[[123, 130, 127, 123, 126, 129, 132, 129, 129, 123, 126, 127, 126, 127, 125, 123],
 [106, 135, 126, 106, 122, 132, 144, 133, 132, 108, 119, 125, 120, 126, 115, 109],
 [94, 139, 125, 93, 118, 135, 153, 136, 134, 96, 113, 124, 116, 124, 107, 98],
 [90, 140, 124, 90, 117, 135, 156, 137, 135, 93, 112, 123, 115, 124, 105, 95],
 [56, 151, 121, 55, 108, 142, 181, 146, 141, 61, 97, 119, 103, 121, 85, 64],
 [116, 132, 127, 116, 125, 130, 137, 131, 130, 117, 123, 126, 124, 127, 121, 117],
 [122, 130, 127, 122, 126, 129, 132, 129, 129, 123, 126, 127, 126, 127, 125, 123],
 [116, 132, 127, 116, 125, 130, 137, 131, 130, 117, 123, 126, 124, 127, 121, 117],
 [60, 150, 121, 59, 109, 141, 178, 145, 140, 65, 99, 119, 104, 121, 87, 68],
 [62, 149, 122, 62, 109, 141, 176, 144, 140, 67, 100, 119, 105, 121, 89, 70],
 [94, 139, 125, 93, 118, 135, 153, 136, 134, 96, 113, 124, 116, 124, 107, 98]]
The smallest entry in the first column? 56
The 3rd largest entry? 176
The first entry, reading row by row? 123
The entry directly above the largest entry -> 156
The smallest entry in the last row -> 93
The bottom-left entry: 94
The maximum? 181
The bottom-right entry: 98
The entry directly above 59? 116
The entry just left of 61? 141
The entry directly below the largest entry? 137
The entry just left of the largest entry? 142
The entry directly above the smallest entry? 90
The fourth-last entry, reading row by row? 116
The entry directly below the smallest entry? 116
The second entry on the main diagonal? 135
The top entry of the column that holds the largest entry? 132
The entry just left of 68 -> 87
The minimum: 55
The entry just left of the smallest entry is 121
The entry in the top-right corner? 123
The entry just right of 145? 140
The second entry in reading order? 130
The entry just right of 156? 137
The third smallest entry: 59
The entry just right of 133? 132
The entry just right of the largest entry -> 146
The fourth entry, reading row by row? 123
The entry just right of the smallest entry? 108

A =
 91 148  98 149 151 102 165  82  90 137  98 123 163
151  96 153  90 148 151 101 145 149 153 151 152  98
 66 203  66 204  73  61 198  61  56  63  62  62 197
154 122 148 122 122 145 107 154 155 131 147 138 115
131 129 117 137  95 122 115 149 136 100 128 108 129
The bottom-right entry: 129
The entry directly below 102 -> 151
The entry directly above the centre entry -> 101
Report the 3rd entry, reading row by row.
Answer: 98
Report the smallest entry.
Answer: 56
The entry just right of the smallest entry: 63
The entry in the top-right corner is 163
Report the entry directly above the largest entry.
Answer: 90
The entry directly below the centre entry -> 107
Report the 3rd entry on the main diagonal.
Answer: 66
The second entry on the diagonal from the top-right corner -> 152
The 2nd entry, reading row by row is 148
Report the entry just left of the centre entry.
Answer: 61
Report the 1st entry in reading order.
Answer: 91
The bottom-left entry -> 131
The fifth entry from the end, reading row by row is 136
Report the fourth-last entry, reading row by row.
Answer: 100
Report the third entry from the end, reading row by row.
Answer: 128
Report the top entry of the column that holds the smallest entry.
Answer: 90
The first entry in the row that holds the largest entry is 66

data =
39	37	220	121	224	31
63	31	219	76	221	39
43	36	221	153	223	37
120	90	148	176	190	132
220	222	34	33	43	156
99	222	39	218	32	223
118	101	147	150	175	134
121	39	214	50	214	43
44	38	219	169	222	37
36	39	224	219	216	75
38	35	224	148	225	37
62	39	217	67	216	39
82	221	47	221	35	219
101	220	36	219	36	218
Indices start at 0.
Which number is the entry in the bottom-right corner?
Answer: 218
Which number is the entry just left of 153?
Answer: 221
The entry in the bottom-left corner: 101
Which number is the top-left entry?
Answer: 39
Which number is the entry at row 1, column 0?
Answer: 63
Which number is the entry directly above 169?
Answer: 50
Which number is the entry at row 2, column 1?
Answer: 36
Which number is the top-right entry?
Answer: 31
The entry directly above 153 -> 76
The entry in row 2 and column 0 is 43
Which number is the entry directly above the largest entry?
Answer: 216
Which number is the entry directly above 217?
Answer: 224
The entry at row 0, column 2 -> 220
Which number is the entry directly below the largest entry?
Answer: 216
The entry in row 0 and column 1 is 37
Which number is the entry in row 1 and column 2?
Answer: 219
The top entry of the column that holds the largest entry: 224

Read these off the grid that follows.
1) What is the 2nd entry in reading order?
2) What is the last entry of the smallest entry's row?
3) What is the second smallest entry?
4) What is the fourth-last entry, reading row by row?
5) What is the entry just right of the smallest entry?
6) What is the entry directly above the smallest entry?
7) What is the entry in the top-left corner?
8) What is the first entry of the smallest entry's row?
 87 124  93 145
115 126 112 134
115 123 117 132
131 127 131 123
 36 121  50 167
115 126 117 134
134 126 131 127
134 131 129 126
140 128 138 123
112 125 117 134
128 129 134 126
131 126 129 127
 87 126  93 147
131 129 131 128
1) 124
2) 167
3) 50
4) 131
5) 121
6) 131
7) 87
8) 36

M =
178 135 104  73 136 185
 84 128 132 197 124  61
167 140 101  88 139 168
118 138 109 161 133  97
182 131 115  51 134 203
145 124 137  90 128 164
Indices start at 0.
Report the entry directly above 61.
A: 185
Report the entry in the bottom-right corner.
A: 164
Report the entry at row 2, column 0.
A: 167
The entry just right of 115 -> 51
Report the entry just left of the smallest entry.
A: 115
Report the entry directly above 109.
A: 101
Report the bottom entry of the column that holds the smallest entry.
A: 90
The entry directly above the smallest entry is 161
Report the entry at row 0, column 2.
A: 104
Report the entry just left of 101.
A: 140
The entry just left of 109: 138

74,56,125,117,183,152,110
139,87,106,57,160,130,153
84,50,118,93,187,149,121
69,66,132,139,174,152,101
Rows and columns are numbered from 0.
Which number is the entry directly above 101?
Answer: 121
Which number is the entry in the bottom-left corner?
Answer: 69
Which number is the entry directly below 183?
Answer: 160
Which number is the entry in row 0 and column 2?
Answer: 125
The entry just right of 117 is 183
Which number is the entry just right of 187?
Answer: 149
Which number is the entry in row 0 and column 1?
Answer: 56
Which number is the entry directly above 50?
Answer: 87

X =
[[217 136 216  42  42]
 [ 56 216  41 213 218]
 [ 36  41  44 160  96]
 [ 43 212  34 220 217]
 [ 40  39  48 156  85]
 [ 36  43  41 171 119]
 [166 184 189 127  98]
 [ 35  41  39 177 120]
 [ 38  41  39 181 128]
 [ 38 217  40 214 217]
 [ 36  66  37 208 171]
 [218 203 219  42  45]
 [ 41  41  57 175 118]
 [214  68 215  43  41]
 [200 161 188  94  95]
 [ 37  46  39 196 141]]
Rows and columns are numbered from 0.
Which number is the entry in row 1 and column 0?
A: 56
The entry in row 0 and column 1: 136
The entry in row 0 and column 0: 217
Which number is the entry directly above 213?
A: 42
Which number is the entry at row 1, column 2?
A: 41
Which number is the entry at row 0, column 2?
A: 216
Which number is the entry at row 2, column 0?
A: 36
The entry in row 2 and column 1: 41
The bottom-left entry: 37
The top-right entry is 42
Which number is the entry directly above 161?
A: 68
The entry directly below the smallest entry -> 48
Which number is the entry directly below 181?
A: 214
Which number is the entry just right of the smallest entry?
A: 220
The entry directly below the largest entry -> 156
The entry in the bottom-right corner is 141
The entry just left of the smallest entry -> 212
Which number is the minimum?
A: 34
Which number is the entry in row 1 and column 1?
A: 216
Which number is the entry just left of 196?
A: 39
The entry just right of 184 -> 189

[113, 127, 225, 84, 72, 73, 162, 170, 70, 70, 84]
The entry just right of the centre entry -> 162
The entry just left of the centre entry -> 72
